Below are the code and all the weights of a small trained network. Each question names an input and a target symbol and asks about switching units off, where a switched-off unit gives its printed mean instead of its output.

import numpy as np


def w(rows, s, z=0):
    codes = np.array(rows[::2]) - 128.0
    scale = np.full(codes.shape[1], s)
    scale[-1] = z or s
    return codes * scale


def f(y):
    return np.maximum(y, 0)


def softmax(a):
    e = np.exp(a - a.max(-1, keepdims=True))
    return e / e.sum(-1, keepdims=True)


def log_softmax(a):
    a = a - a.max(-1, keepdims=True)
    return a - np.log(np.exp(a).sum(-1, keepdims=True))


def net(x, mask):
    ids = ['ΓΘΞΩαδζλστφ'.index(c) for c in x.split()]
    T = len(ids)
    res = E[ids] + P[:T]
    u = 0
    for l in range(3):
        r = res
        for j in range(2):
            rows = slice(4 * j, 4 * j + 4)
            q, k, v = (r @ M[l][rows].T for M in (Q, K, V))
            z = softmax(np.where(np.tri(T) > 0, q @ k.T / 4**0.5, -1e9)) @ v
            o = O[l][rows]
            res = res + np.where(mask[u + j], z, o[:, -1]) @ o[:, :-1]
        u += 2
        y = f(res @ A[l][:, :-1].T + A[l][:, -1])
        res = res + np.where(mask[u : u + 8], y, B[l][:, -1]) @ B[l][:, :-1]
        u += 8
    return log_softmax(res[-1] @ U[:, :-1].T + U[:, -1])


Q, K, V, O, A, B = {}, {}, {}, {}, {}, {}
E = w([
[58,73,214,52,189],'Γ',
[155,62,28,61,114],'Θ',
[94,174,191,29,152],'Ξ',
[143,132,173,3,135],'Ω',
[234,75,163,186,122],'α',
[159,68,41,58,111],'δ',
[90,116,152,38,158],'ζ',
[25,210,90,197,98],'λ',
[218,252,230,65,107],'σ',
[210,146,77,3,71],'τ',
[77,25,113,108,185],'φ',
],0.0049)
P = w([
[180,138,38,121,252],'0',
[168,143,93,91,181],'1',
[149,148,121,85,144],'2',
[144,147,142,85,122],'3',
[134,139,154,82,108],'4',
[128,137,163,79,96],'5',
[119,130,166,78,86],'6',
[116,130,170,77,77],'7',
[109,123,173,76,68],'8',
[103,126,170,74,57],'9',
],0.0031)
Q[0] = w([
[128,109,128,138,147],'L0H0',
[142,110,107,137,116],'L0H0',
[141,106,106,142,130],'L0H0',
[124,65,145,162,168],'L0H0',
[107,219,142,5,119],'L0H1',
[201,166,195,158,133],'L0H1',
[159,70,61,111,175],'L0H1',
[203,163,69,149,89],'L0H1',
],0.022)
K[0] = w([
[135,107,144,104,114],'L0H0',
[128,91,126,149,118],'L0H0',
[131,90,138,128,115],'L0H0',
[177,63,156,56,96],'L0H0',
[58,248,18,178,142],'L0H1',
[210,165,147,216,149],'L0H1',
[141,71,82,38,216],'L0H1',
[245,150,77,87,106],'L0H1',
],0.017)
V[0] = w([
[127,90,65,62,179],'L0H0',
[3,162,47,157,37],'L0H0',
[155,165,164,214,50],'L0H0',
[12,174,159,176,48],'L0H0',
[122,82,109,194,97],'L0H1',
[127,58,54,191,63],'L0H1',
[97,130,156,78,190],'L0H1',
[111,58,81,192,79],'L0H1',
],0.0056)
O[0] = w([
[161,167,111,145,207,195],'L0H0',
[165,109,197,255,22,13],'L0H0',
[80,45,120,90,48,51],'L0H0',
[123,125,225,188,38,3],'L0H0',
[105,175,175,92,102,66],'L0H1',
[93,211,230,118,99,60],'L0H1',
[168,111,59,158,100,158],'L0H1',
[106,206,190,98,86,55],'L0H1',
],0.005,0.0015)
A[0] = w([
[222,157,115,247,173,62],'L0N0',
[130,131,130,131,132,100],'L0N1',
[176,129,155,254,172,48],'L0N2',
[40,175,74,170,102,213],'L0N3',
[127,246,89,167,163,87],'L0N4',
[145,148,123,177,146,51],'L0N5',
[70,70,191,195,32,6],'L0N6',
[131,136,157,210,165,13],'L0N7',
],0.0087,0.002)
B[0] = w([
[88,77,85,59,145,197],'L0N0',
[126,124,130,128,124,128],'L0N1',
[121,24,133,116,102,143],'L0N2',
[113,173,99,235,149,245],'L0N3',
[64,138,194,123,136,231],'L0N4',
[125,123,111,136,111,130],'L0N5',
[200,248,88,61,10,150],'L0N6',
[97,55,157,151,105,129],'L0N7',
],0.016,0.0012)
Q[1] = w([
[135,92,178,107,145],'L1H0',
[162,121,116,101,105],'L1H0',
[78,107,197,141,168],'L1H0',
[128,181,57,95,14],'L1H0',
[65,74,99,163,90],'L1H1',
[213,154,153,93,6],'L1H1',
[64,158,233,151,133],'L1H1',
[34,64,157,183,167],'L1H1',
],0.013)
K[1] = w([
[143,192,134,64,134],'L1H0',
[137,186,126,159,140],'L1H0',
[117,118,137,21,113],'L1H0',
[10,154,145,254,82],'L1H0',
[178,100,93,176,85],'L1H1',
[211,116,237,16,96],'L1H1',
[2,172,138,151,53],'L1H1',
[63,203,38,254,49],'L1H1',
],0.014)
V[1] = w([
[129,119,117,180,142],'L1H0',
[115,129,143,170,159],'L1H0',
[82,188,70,128,77],'L1H0',
[189,115,134,33,103],'L1H0',
[71,142,122,249,138],'L1H1',
[139,125,149,102,126],'L1H1',
[197,102,254,62,187],'L1H1',
[89,124,167,232,161],'L1H1',
],0.0049)
O[1] = w([
[166,182,104,99,91,117],'L1H0',
[135,137,111,129,84,199],'L1H0',
[140,237,98,109,193,151],'L1H0',
[61,5,189,162,166,66],'L1H0',
[26,103,87,4,62,19],'L1H1',
[156,147,136,155,139,81],'L1H1',
[236,166,137,228,119,92],'L1H1',
[74,110,87,36,48,1],'L1H1',
],0.0038,0.0004)
A[1] = w([
[214,83,172,121,87,154],'L1N0',
[124,78,92,76,173,56],'L1N1',
[101,45,108,184,155,26],'L1N2',
[201,118,40,70,75,49],'L1N3',
[44,71,104,112,144,8],'L1N4',
[166,108,63,89,192,252],'L1N5',
[107,72,108,103,75,151],'L1N6',
[122,180,246,59,158,65],'L1N7',
],0.011,0.0022)
B[1] = w([
[200,49,223,119,142,165],'L1N0',
[72,117,48,72,132,187],'L1N1',
[111,188,115,34,108,149],'L1N2',
[65,149,218,84,45,160],'L1N3',
[156,107,183,236,139,168],'L1N4',
[64,5,173,110,53,254],'L1N5',
[123,130,192,165,218,153],'L1N6',
[113,185,158,27,209,162],'L1N7',
],0.012,0.0068)
Q[2] = w([
[146,69,149,207,111],'L2H0',
[26,45,190,144,179],'L2H0',
[159,192,250,137,130],'L2H0',
[78,88,124,103,88],'L2H0',
[177,104,198,221,125],'L2H1',
[94,139,195,114,110],'L2H1',
[117,105,166,121,120],'L2H1',
[98,135,188,105,107],'L2H1',
],0.017)
K[2] = w([
[155,79,92,210,108],'L2H0',
[78,240,73,176,112],'L2H0',
[249,165,185,100,65],'L2H0',
[76,153,93,155,77],'L2H0',
[190,167,174,223,82],'L2H1',
[120,195,104,152,101],'L2H1',
[126,148,89,162,106],'L2H1',
[116,185,81,153,106],'L2H1',
],0.016)
V[2] = w([
[159,99,148,138,130],'L2H0',
[174,108,137,254,123],'L2H0',
[129,124,129,68,99],'L2H0',
[136,116,139,85,128],'L2H0',
[137,98,153,115,153],'L2H1',
[165,114,123,191,129],'L2H1',
[183,136,119,223,121],'L2H1',
[68,169,107,55,101],'L2H1',
],0.0088)
O[2] = w([
[149,98,115,116,86,123],'L2H0',
[97,136,15,48,27,43],'L2H0',
[170,141,161,156,154,153],'L2H0',
[160,111,159,145,127,151],'L2H0',
[145,179,145,136,145,158],'L2H1',
[184,139,39,155,136,69],'L2H1',
[168,74,2,144,109,1],'L2H1',
[55,79,208,95,109,189],'L2H1',
],0.0062,0.0068)
A[2] = w([
[120,209,136,161,176,92],'L2N0',
[181,218,98,90,189,87],'L2N1',
[77,198,100,143,137,178],'L2N2',
[87,107,71,151,117,115],'L2N3',
[168,103,147,235,135,253],'L2N4',
[248,136,143,221,92,74],'L2N5',
[126,77,60,80,212,91],'L2N6',
[210,81,99,92,147,181],'L2N7',
],0.013,0.0039)
B[2] = w([
[108,59,106,104,86,212],'L2N0',
[46,110,96,173,195,167],'L2N1',
[151,192,117,98,159,229],'L2N2',
[78,100,128,191,98,253],'L2N3',
[111,234,92,53,146,234],'L2N4',
[138,88,159,251,83,199],'L2N5',
[135,133,65,88,222,206],'L2N6',
[234,130,123,128,116,224],'L2N7',
],0.021,0.0051)
U = w([
[129,209,131,3,118,236],'Γ',
[120,89,100,129,63,79],'Θ',
[180,75,77,89,120,140],'Ξ',
[117,84,101,132,62,72],'Ω',
[89,71,86,145,136,9],'α',
[118,147,88,112,194,4],'δ',
[172,148,150,175,76,111],'ζ',
[111,40,197,132,150,207],'λ',
[83,191,93,174,120,129],'σ',
[136,101,128,221,184,24],'τ',
[190,214,136,133,195,126],'φ',
],0.0044)

Each question gives the input, a string of symbols that net reads in full, and the target symbol t.
The units are the heads (4 rows each of Q, K, V and O) and the neurons (one row each of A and B). Each row of codes is followed by its name. A weight is (code - 128) times the scale printed after its matrix; where a second scale follows, it is the last column's (O, A, B and U).
mask holds one flag per unit, layer by layer, with each layer's heads first. A switched-off unit (its flag False) gives its mean, the last column of its rows in O or B, instead of its output. The means were averaged over made-up inputs and are rounded, as every weight is.
A unit's drop is (log p(t) with every unit on - log p(t) with that unit switched off) / (log p(t) with every unit on - log p(t) with every unit switched off).
unit that matters most: the unit with the biggest drop
top k neurons: the k neurons with the biggest drops, biggest first
k most important neurons of layer l: the k neurons of layer l with the biggest drops, biggest first
which heads matter: for each layer, one digit per head in row order, 1 if its drop is at least 0.15 and else 0, layers parted by /
input σ Ξ ζ Γ λ ζ, target Γ: unit that matters most => L1N4
input ζ α α Θ σ Ξ λ σ τ, target ζ: top 3 neurons => [L2N5; L0N3; L1N4]
input ζ ζ α Ω λ λ σ λ α α, target Ξ: top 2 neurons => [L0N3; L2N7]
input λ τ δ ζ Ξ φ, target α: top 2 neurons => [L1N4; L0N3]
input φ σ λ α, target Ξ: 2 most important neurons of layer 0 => [L0N3; L0N4]
input α σ λ φ, target α: 2 most important neurons of layer 0 => [L0N3; L0N4]
input λ α α ζ α λ α, target ζ: top 3 neurons => [L2N5; L0N4; L1N4]
input Θ α α σ, target λ: top 3 neurons => [L1N7; L0N4; L2N0]
input σ τ σ δ Ξ σ τ Ξ Γ σ, target ζ: which heads matter => 01 / 11 / 11
input σ λ λ φ Ξ ζ λ Θ σ, target τ: which heads matter => 11 / 11 / 11
input α λ Γ, target δ: top 3 neurons => [L1N4; L1N6; L2N6]
input ζ λ λ α ζ λ, target σ: top 4 neurons => [L0N3; L2N5; L2N4; L2N1]
input σ ζ τ λ α α ζ σ ζ δ, target Θ: top 2 neurons => [L1N4; L0N3]
input Γ α Ω λ δ α Ξ, target λ: top 3 neurons => [L1N7; L1N4; L2N0]
input σ α Ω, target λ: unit that matters most => L0H0
input Γ τ λ σ α λ α λ α τ, target ζ: which heads matter => 00 / 01 / 11
input σ ζ λ δ α ζ Γ Ξ Θ, target Ω: top 2 neurons => [L1N4; L1N5]
input Ω σ α Ξ τ, target λ: which heads matter => 11 / 00 / 00
input Γ α α δ α, target φ: which heads matter => 11 / 01 / 11
input δ σ φ Ω σ Γ σ, target φ: unit that matters most => L0H1
input φ σ Ξ, target λ: which heads matter => 10 / 00 / 11
input α σ φ σ α δ, target λ: top 2 neurons => [L1N4; L2N4]
input λ τ Ω, target φ: which heads matter => 11 / 01 / 01
input λ Ω σ ζ σ, target τ: 4 most important neurons of layer 1 => [L1N4; L1N5; L1N0; L1N7]
input Ω ζ λ, target σ: 2 most important neurons of layer 0 => [L0N3; L0N4]
input σ α σ φ φ λ λ λ λ, target ζ: top 2 neurons => [L2N5; L0N6]
input Γ σ φ λ Ω Θ ζ ζ Ω, target φ: unit that matters most => L0N3
input ζ φ Ω Ξ Γ α α λ ζ, target Γ: top 2 neurons => [L1N4; L0N3]
input Θ Θ α Ω δ α α α, target ζ: top 2 neurons => [L2N5; L1N1]
input ζ Ξ α ζ Θ τ ζ α τ α, target φ: 2 most important neurons of layer 0 => [L0N0; L0N3]
